Below are the code and all the weights of a small trained network. Each question names an input and a class and asks about switching units off, where a switched-off unit gives its printed mean instead of its output.

import numpy as np


def w(rows, s, z=0):
    codes = np.array(rows[::2]) - 128.0
    scale = np.full(codes.shape[1], s)
    scale[-1] = z or s
    return codes * scale


def norm(h):
    return h / np.sqrt((h * h).mean(-1, keepdims=True) + 1e-5)


def f(y):
    return np.maximum(y, 0)


def log_softmax(a):
    a = a - a.max(-1, keepdims=True)
    return a - np.log(np.exp(a).sum(-1, keepdims=True))


def net(x, mask):
    res = np.array(x, float).reshape(1, 8) / 4 @ E
    u = 0
    for l in range(2):
        y = f(norm(res) @ A[l][:, :-1].T + A[l][:, -1])
        res = res + np.where(mask[u : u + 8], y, B[l][:, -1]) @ B[l][:, :-1]
        u += 8
    return log_softmax(norm(res)[-1] @ U[:, :-1].T + U[:, -1])


A, B = {}, {}
E = w([
[234,154,98,164,103,163,177,120,199,154],'x0',
[108,156,99,127,90,125,73,166,152,152],'x1',
[178,134,151,98,124,109,149,100,217,102],'x2',
[82,113,165,127,129,203,83,128,127,72],'x3',
[110,132,74,131,187,108,175,115,157,98],'x4',
[175,112,143,118,94,96,84,127,72,46],'x5',
[113,10,164,126,210,123,133,210,140,106],'x6',
[174,122,97,59,99,130,144,126,158,144],'x7',
],0.011)
A[0] = w([
[86,126,158,147,215,108,159,118,162,123,47],'0.n0',
[107,207,58,189,122,121,116,136,85,123,86],'0.n1',
[128,174,129,87,129,82,144,53,141,139,57],'0.n2',
[127,154,201,200,108,176,96,75,86,95,52],'0.n3',
[136,93,128,120,149,153,130,88,143,18,103],'0.n4',
[178,143,100,101,95,59,125,125,138,105,1],'0.n5',
[207,122,121,195,153,90,249,89,157,93,87],'0.n6',
[61,117,139,191,197,138,143,186,191,187,111],'0.n7',
],0.011,0.0044)
B[0] = w([
[124,78,104,140,147,67,140,127,109,146,197],'0.n0',
[115,127,124,114,182,58,158,7,158,174,191],'0.n1',
[94,81,169,93,155,121,92,205,146,85,188],'0.n2',
[129,126,223,178,99,96,190,66,84,152,210],'0.n3',
[134,131,140,125,181,154,35,195,134,51,221],'0.n4',
[162,83,111,96,1,85,44,83,155,63,173],'0.n5',
[113,118,108,109,208,193,166,88,144,235,254],'0.n6',
[110,56,30,123,144,106,103,184,105,116,240],'0.n7',
],0.0099,0.0074)
A[1] = w([
[114,103,114,126,164,151,153,190,114,11,158],'1.n0',
[131,47,114,185,125,150,99,216,112,154,204],'1.n1',
[87,178,162,157,166,141,67,84,74,110,40],'1.n2',
[153,128,159,129,204,133,95,76,153,70,111],'1.n3',
[142,67,123,125,181,97,156,72,142,157,1],'1.n4',
[206,126,129,95,168,174,144,107,174,143,209],'1.n5',
[76,161,92,124,91,108,42,124,106,110,31],'1.n6',
[178,192,109,108,95,139,109,57,225,160,160],'1.n7',
],0.011,0.0045)
B[1] = w([
[111,79,102,95,104,242,57,186,154,121,233],'1.n0',
[116,4,113,47,196,138,33,157,104,80,254],'1.n1',
[123,94,165,150,91,177,254,159,88,148,184],'1.n2',
[10,155,89,182,31,168,80,210,75,89,196],'1.n3',
[95,147,157,165,65,63,164,95,156,165,192],'1.n4',
[13,170,110,100,146,166,31,71,154,232,221],'1.n5',
[124,139,128,190,189,20,156,78,112,204,167],'1.n6',
[165,198,62,117,76,199,117,178,228,35,223],'1.n7',
],0.0082,0.0093)
U = w([
[99,50,104,101,165,163,47,218,113,90,228],'0',
[229,186,159,130,47,43,127,110,137,48,110],'1',
[87,132,249,198,84,148,167,119,27,107,131],'2',
[80,88,106,161,205,77,194,76,93,237,142],'3',
[209,167,172,159,191,119,169,156,124,124,2],'4',
[194,176,170,109,179,144,188,175,114,122,11],'5',
[203,117,143,104,142,134,134,137,149,161,12],'6',
[142,245,84,119,96,191,166,89,223,174,199],'7',
],0.016,0.0051)

Each question gives the input, the list of numbers given to net, and the class t.
The units are the neurons (one row each of A and B). Each row of codes is followed by its name. A weight is (code - 128) times the scale printed after its matrix; where a second scale follows, it is the last column's (A, B and U).
mask holds one flag per neuron, layer by layer. A switched-off neuron (its flag False) gives its mean, the last column of its row in B, instead of its output. The means were averaged over made-up inputs and are rounded, as every weight is.
A unit's drop is (log p(t) with every unit on - log p(t) with that unit switched off) / (log p(t) with every unit on - log p(t) with every unit switched off).
The circuit of an input: a set's keep is (log p(t) with only the set's units on - log p(t) with every unit switched off) / (log p(t) with every unit on - log p(t) with every unit switched off). Starting from the 12 units with the biggest drops (on a tie, the unit counted first), units are removed one at a time, each time the one whose removal leaves the highest keep (on an exact tie, the one counted first), for as long as the keep stays at least 0.8.
circuit, biggest first: the units of the circuit, biggest drop first
k most important neurons: the k neurons with the biggest drops, biggest first
top k neurons in layer l: the k neurons of layer l with the biggest drops, biggest first
drop when u is switched off: that unit's drop, to one decimal
input [-4,-4,1,0,2,3,-1,-5], class 2: circuit, biggest first => [0.n3; 1.n1]
input [5,7,-8,-4,5,2,1,-8], class 3: circuit, biggest first => [0.n1]
input [-7,-7,-3,6,-4,3,-1,7], class 2: circuit, biggest first => [0.n7; 0.n3; 1.n1]
input [-4,-1,-3,4,-8,7,4,-6], class 2: circuit, biggest first => [0.n3; 1.n2]
input [-4,6,8,-7,8,-6,7,5], class 3: 4 most important neurons => [0.n4; 1.n7; 1.n4; 0.n6]
input [-1,-5,-8,-8,-3,7,4,-6], class 2: top 3 neurons in layer 0 => [0.n7; 0.n4; 0.n2]
input [-7,-8,4,-4,-7,-5,-5,3], class 2: top 4 neurons in layer 1 => [1.n1; 1.n0; 1.n7; 1.n5]
input [0,1,-2,-4,-6,-2,-1,4], class 7: top 3 neurons in layer 0 => [0.n7; 0.n4; 0.n0]
input [-6,-2,3,2,-1,3,-8,4], class 1: top 2 neurons in layer 0 => [0.n5; 0.n6]
input [1,4,5,2,0,0,-4,-8], class 7: 2 most important neurons => [0.n1; 1.n7]
input [-7,-2,0,-2,-4,6,2,-2], class 2: top 4 neurons in layer 0 => [0.n7; 0.n3; 0.n2; 0.n0]
input [-3,2,0,-6,0,7,-1,-6], class 1: top 2 neurons in layer 0 => [0.n5; 0.n6]
input [-1,-3,-2,-2,4,-5,1,5], class 3: drop when 0.n6 is switched off => 0.6
input [4,-1,4,5,0,3,0,-8], class 2: circuit, biggest first => [0.n3]
input [8,-8,-3,-4,-4,8,-1,7], class 7: drop when 0.n6 is switched off => 0.1
input [2,-2,0,0,8,5,-2,-1], class 7: drop when 0.n6 is switched off => 0.9
